Below are the code and all the weights of a small trained network. Each question names an input and a target symbol and asks about switching units off, where a switched-off unit gives its printed mean instead of its output.

import numpy as np


def w(rows, s, z=0):
    codes = np.array(rows[::2]) - 128.0
    scale = np.full(codes.shape[1], s)
    scale[-1] = z or s
    return codes * scale


def f(y):
    return y / 2 * (1 + np.tanh(0.7978845608 * (y + 0.044715 * y**3)))


def softmax(a):
    e = np.exp(a - a.max(-1, keepdims=True))
    return e / e.sum(-1, keepdims=True)


def log_softmax(a):
    a = a - a.max(-1, keepdims=True)
    return a - np.log(np.exp(a).sum(-1, keepdims=True))


def net(x, mask):
    ids = ['Δαβετω'.index(c) for c in x.split()]
    T = len(ids)
    res = E[ids] + P[:T]
    u = 0
    for l in range(3):
        q, k, v = (res @ M[l].T for M in (Q, K, V))
        z = softmax(np.where(np.tri(T) > 0, q @ k.T / 2**0.5, -1e9)) @ v
        res = res + np.where(mask[u], z, O[l][:, -1]) @ O[l][:, :-1]
        u += 1
        y = f(res @ A[l][:, :-1].T + A[l][:, -1])
        res = res + np.where(mask[u : u + 12], y, B[l][:, -1]) @ B[l][:, :-1]
        u += 12
    return log_softmax(res[-1] @ U[:, :-1].T + U[:, -1])


Q, K, V, O, A, B = {}, {}, {}, {}, {}, {}
E = w([
[253,186,55,87],'Δ',
[241,131,19,155],'α',
[187,7,181,57],'β',
[128,15,64,219],'ε',
[115,19,110,65],'τ',
[180,87,123,212],'ω',
],0.014)
P = w([
[64,91,215,27],'0',
[153,65,19,108],'1',
[87,8,82,205],'2',
[105,86,83,128],'3',
[87,114,73,143],'4',
[109,205,12,83],'5',
[30,149,62,172],'6',
[27,193,20,174],'7',
[4,227,23,166],'8',
[22,229,34,141],'9',
[79,183,57,163],'10',
],0.0037)
Q[0] = w([
[145,254,73,190],'L0H0',
[99,157,124,194],'L0H0',
],0.0069)
K[0] = w([
[200,138,219,157],'L0H0',
[174,91,129,2],'L0H0',
],0.0064)
V[0] = w([
[88,194,69,82],'L0H0',
[56,123,165,255],'L0H0',
],0.006)
O[0] = w([
[42,2,211,7,32],'L0H0',
[142,105,13,241,3],'L0H0',
],0.0047,0.003)
A[0] = w([
[190,142,77,82,134],'L0N0',
[122,31,15,131,128],'L0N1',
[98,47,110,254,254],'L0N2',
[172,171,11,161,142],'L0N3',
[115,168,123,54,107],'L0N4',
[141,62,97,177,124],'L0N5',
[216,162,151,81,146],'L0N6',
[84,168,126,127,162],'L0N7',
[166,203,8,149,62],'L0N8',
[140,60,87,109,108],'L0N9',
[56,114,102,222,87],'L0N10',
[204,165,114,197,97],'L0N11',
],0.0097,0.0049)
B[0] = w([
[255,110,166,67,185],'L0N0',
[82,170,113,92,255],'L0N1',
[239,172,75,15,243],'L0N2',
[134,89,194,14,211],'L0N3',
[154,123,83,128,135],'L0N4',
[90,127,76,145,186],'L0N5',
[85,32,32,200,174],'L0N6',
[54,112,59,156,117],'L0N7',
[71,101,178,238,184],'L0N8',
[114,73,189,132,191],'L0N9',
[174,82,208,110,149],'L0N10',
[154,135,251,161,167],'L0N11',
],0.0052,0.0087)
Q[1] = w([
[66,184,254,212],'L1H0',
[131,151,126,184],'L1H0',
],0.0084)
K[1] = w([
[162,20,116,139],'L1H0',
[255,103,230,136],'L1H0',
],0.0085)
V[1] = w([
[254,42,132,156],'L1H0',
[141,104,175,209],'L1H0',
],0.0067)
O[1] = w([
[181,90,108,143,254],'L1H0',
[251,133,178,89,37],'L1H0',
],0.012,0.0066)
A[1] = w([
[132,130,74,168,97],'L1N0',
[94,167,123,54,202],'L1N1',
[9,143,91,89,124],'L1N2',
[91,173,178,104,187],'L1N3',
[155,156,190,221,79],'L1N4',
[185,102,217,142,87],'L1N5',
[154,120,98,105,4],'L1N6',
[165,99,89,111,167],'L1N7',
[215,176,101,155,195],'L1N8',
[161,157,103,196,52],'L1N9',
[206,104,82,37,197],'L1N10',
[177,164,174,90,142],'L1N11',
],0.011,0.0026)
B[1] = w([
[146,90,39,112,134],'L1N0',
[106,89,219,130,148],'L1N1',
[127,132,175,111,181],'L1N2',
[171,75,179,133,123],'L1N3',
[98,124,116,100,128],'L1N4',
[143,148,131,81,156],'L1N5',
[89,197,115,65,146],'L1N6',
[70,109,124,160,195],'L1N7',
[160,167,170,230,168],'L1N8',
[91,114,112,75,128],'L1N9',
[76,83,139,164,250],'L1N10',
[85,104,254,99,135],'L1N11',
],0.0069,0.016)
Q[2] = w([
[170,242,161,165],'L2H0',
[78,254,54,152],'L2H0',
],0.0088)
K[2] = w([
[144,5,139,124],'L2H0',
[138,94,129,158],'L2H0',
],0.013)
V[2] = w([
[122,85,117,2],'L2H0',
[9,63,232,133],'L2H0',
],0.0085)
O[2] = w([
[255,119,135,83,168],'L2H0',
[5,183,64,5,254],'L2H0',
],0.0081,0.014)
A[2] = w([
[68,99,208,65,47],'L2N0',
[213,176,96,130,225],'L2N1',
[141,116,53,174,104],'L2N2',
[248,131,68,195,103],'L2N3',
[135,122,31,126,132],'L2N4',
[58,40,142,98,71],'L2N5',
[126,1,118,170,120],'L2N6',
[186,88,36,222,179],'L2N7',
[76,74,95,116,136],'L2N8',
[101,87,87,117,148],'L2N9',
[180,95,160,62,4],'L2N10',
[186,80,51,35,188],'L2N11',
],0.0089,0.0034)
B[2] = w([
[216,85,180,181,209],'L2N0',
[219,1,201,83,127],'L2N1',
[111,217,143,243,137],'L2N2',
[230,196,77,95,129],'L2N3',
[158,163,220,134,170],'L2N4',
[153,166,83,91,249],'L2N5',
[146,98,113,168,175],'L2N6',
[58,141,81,149,149],'L2N7',
[158,188,108,159,231],'L2N8',
[206,217,132,77,204],'L2N9',
[140,125,53,174,137],'L2N10',
[127,157,204,224,239],'L2N11',
],0.0054,0.017)
U = w([
[154,208,90,195,44],'Δ',
[1,52,8,79,200],'α',
[139,122,167,151,130],'β',
[246,108,77,134,8],'ε',
[130,242,159,124,254],'τ',
[96,174,222,191,51],'ω',
],0.0079,0.0014)

Each question gives the input, a string of symbols that net reads in full, and the target symbol t.
The units are the heads (2 rows each of Q, K, V and O) and the neurons (one row each of A and B). Each row of codes is followed by its name. A weight is (code - 128) times the scale printed after its matrix; where a second scale follows, it is the last column's (O, A, B and U).
mask holds one flag per unit, layer by layer, with each layer's heads first. A switched-off unit (its flag False) gives its mean, the last column of its rows in O or B, instead of its output. The means were averaged over made-up inputs and are rounded, as every weight is.
A unit's drop is (log p(t) with every unit on - log p(t) with that unit switched off) / (log p(t) with every unit on - log p(t) with every unit switched off).
The circuit of an input: a set's keep is (log p(t) with only the set's units on - log p(t) with every unit switched off) / (log p(t) with every unit on - log p(t) with every unit switched off). Starting from the 12 units with the biggest drops (on a tie, the unit counted first), units are removed one at a time, each time the one whose removal leaves the highest keep (on an exact tie, the one counted first), for as long as the keep stays at least 0.8.
circuit, biggest first: the units of the circuit, biggest drop first
unit that matters most: the unit with the biggest drop
k most important neurons: the k neurons with the biggest drops, biggest first
top k neurons in layer l: the k neurons of layer l with the biggest drops, biggest first
drop when u is switched off: that unit's drop, to one decimal
input ε β ε ω, target ε: unit that matters most	L0N1
input α Δ β α, target α: 3 most important neurons	L1N10, L2N11, L0N3
input β β α τ β β τ ω β, target α: top 2 neurons in layer 2	L2N11, L2N0
input β ε β β, target Δ: 2 most important neurons	L0N2, L0N3
input Δ Δ ε, target Δ: top 2 neurons in layer 0	L0N3, L0N10
input β α β β τ ω β, target α: circuit, biggest first	L1N8, L0N11
input α β Δ, target α: 3 most important neurons	L1N10, L0N6, L2N11
input ω Δ β Δ, target ω: circuit, biggest first	L1N10, L1N8, L0N0, L1N11
input β α β, target ε: circuit, biggest first	L2N0, L1H0
input ε τ ε, target τ: top 3 neurons in layer 0	L0N3, L0N10, L0N1
input β ω β Δ, target β: top 2 neurons in layer 0	L0N0, L0N11
input ε ε τ ε ε ε β ε Δ, target ε: 3 most important neurons	L0N2, L0N8, L0N0
input ω τ Δ τ τ ε, target τ: 3 most important neurons	L0N1, L1N11, L1N10
input ω ε ω τ β ε Δ β, target Δ: top 3 neurons in layer 1	L1N11, L1N2, L1N1
input ω Δ ω Δ, target ω: unit that matters most	L1N8
input Δ ε β τ ω, target ε: top 2 neurons in layer 1	L1N8, L1N0
input α α α Δ, target α: top 4 neurons in layer 1	L1N10, L1N8, L1N7, L1N11
input Δ β β, target ε: top 2 neurons in layer 0	L0N6, L0N2
input α α ε ε, target Δ: drop when L1N0 is switched off	0.1
input τ β β, target τ: drop when L0N6 is switched off	0.1
input τ τ β, target τ: drop when L1H0 is switched off	0.3
input τ τ τ τ, target τ: most important neuron	L2N11
input τ β ε τ α τ τ, target τ: drop when L1N1 is switched off	0.0
